Below is a small trained network, with its code and all its weights. Each question gives an input and a class and asks what happens when units are switched off, that is, made to give their printed mean instead of their output.

import numpy as np


def w(rows, s, z=0):
    codes = np.array(rows[::2]) - 128.0
    scale = np.full(codes.shape[1], s)
    scale[-1] = z or s
    return codes * scale


def f(y):
    return np.maximum(y, 0)


def log_softmax(a):
    a = a - a.max(-1, keepdims=True)
    return a - np.log(np.exp(a).sum(-1, keepdims=True))


def net(x, mask):
    res = np.array(x, float).reshape(1, 5) / 4 @ E
    y = f(res @ A[0][:, :-1].T + A[0][:, -1])
    res = res + np.where(mask, y, B[0][:, -1]) @ B[0][:, :-1]
    return log_softmax(res[-1] @ U[:, :-1].T + U[:, -1])


A, B = {}, {}
E = w([
[63,104,241,105,145,40,142],'x0',
[151,138,123,176,173,32,128],'x1',
[136,193,133,187,2,225,168],'x2',
[140,241,202,44,159,135,28],'x3',
[138,175,129,149,193,184,205],'x4',
],0.0095)
A[0] = w([
[151,149,90,164,98,196,115,108],'n1',
[119,151,136,79,57,171,53,118],'n2',
[201,203,119,114,153,128,131,93],'n3',
[123,154,132,94,181,155,182,110],'n4',
[160,142,107,115,140,201,139,7],'n5',
[82,87,95,70,136,159,100,110],'n6',
[139,124,107,186,161,68,151,122],'n7',
[96,92,136,164,189,80,143,108],'n8',
[189,183,151,103,145,195,116,119],'n9',
[167,162,90,189,89,195,139,130],'n10',
[89,124,189,101,121,159,174,88],'n11',
[151,216,191,85,165,174,76,124],'n12',
[178,137,66,73,121,113,53,103],'n13',
[103,156,172,131,74,148,104,124],'n14',
[61,136,144,106,135,146,189,102],'n15',
[157,153,96,204,105,208,122,127],'n16',
[125,120,174,124,54,154,142,129],'n17',
[149,164,106,98,171,103,125,107],'n18',
[153,214,183,118,96,150,58,93],'n19',
[155,167,144,97,169,163,186,162],'n20',
[152,206,149,210,119,98,166,124],'n21',
[133,151,89,133,143,122,90,69],'n22',
[150,128,86,131,248,125,118,132],'n23',
[120,102,113,127,114,170,107,65],'n24',
[174,157,88,178,93,199,151,112],'n25',
[132,174,195,139,74,93,6,119],'n26',
],0.016,0.017)
B[0] = w([
[101,153,122,119,97,154,167,211],'n1',
[72,49,87,188,128,39,148,221],'n2',
[123,133,124,92,135,141,110,178],'n3',
[96,149,139,120,136,142,72,171],'n4',
[102,147,90,105,110,129,252,156],'n5',
[167,169,158,116,149,108,129,165],'n6',
[107,85,115,118,177,86,166,201],'n7',
[102,109,84,174,108,126,163,214],'n8',
[116,131,135,107,127,171,87,214],'n9',
[72,145,58,165,54,196,189,242],'n10',
[165,171,130,142,85,170,147,159],'n11',
[162,239,192,64,143,197,77,252],'n12',
[127,179,128,77,121,191,142,195],'n13',
[132,142,161,88,151,116,93,187],'n14',
[162,174,128,148,95,138,82,157],'n15',
[75,147,56,157,78,178,183,237],'n16',
[122,184,153,96,154,152,115,187],'n17',
[124,134,169,131,119,121,100,171],'n18',
[128,180,167,76,161,140,107,225],'n19',
[97,157,123,90,135,169,130,206],'n20',
[176,156,191,60,168,144,73,188],'n21',
[110,155,125,120,148,134,148,139],'n22',
[197,131,203,65,168,106,52,230],'n23',
[116,138,150,111,162,139,104,140],'n24',
[75,135,57,204,69,178,186,235],'n25',
[185,88,171,113,198,64,113,243],'n26',
],0.016)
U = w([
[157,171,188,3,142,164,79,166],'0',
[80,23,75,145,137,16,123,3],'1',
[46,151,53,180,29,232,132,251],'2',
],0.0076,0.002)

Each question gives the input, the list of numbers given to net, and the class t.
The units are the neurons (one row each of A and B). Each row of codes is followed by its name. A weight is (code - 128) times the scale printed after its matrix; where a second scale follows, it is the last column's (A, B and U).
mask holds one flag per neuron, in row order. A switched-off neuron (its flag False) gives its mean, the last column of its row in B, instead of its output. The means were averaged over made-up inputs and are rounded, as every weight is.
A unit's drop is (log p(t) with every unit on - log p(t) with that unit switched off) / (log p(t) with every unit on - log p(t) with every unit switched off).
most important unit: the unit with the biggest drop
top k neurons: the k neurons with the biggest drops, biggest first
drop of u: that unit's drop, to one decimal
input [-5,-7,-6,-5,-6], class 0: most important unit	n25
input [8,0,4,-7,-2], class 0: top 3 neurons	(n25; n10; n16)
input [-2,-2,-1,0,-1], class 2: top 3 neurons	(n26; n23; n12)
input [5,5,-5,-1,4], class 1: top 2 neurons	(n12; n8)
input [6,-5,2,-4,-5], class 0: top 2 neurons	(n25; n10)
input [-7,6,4,7,6], class 2: top 3 neurons	(n25; n10; n16)
input [-3,-7,-4,-1,-5], class 1: top 2 neurons	(n12; n2)
input [7,-8,-8,-7,-6], class 1: drop of n10	0.1
input [1,4,-3,-1,-3], class 1: drop of n12	0.3
input [8,-3,-3,-1,4], class 2: drop of n21	0.5
input [3,-7,-4,-3,-7], class 1: drop of n12	0.5
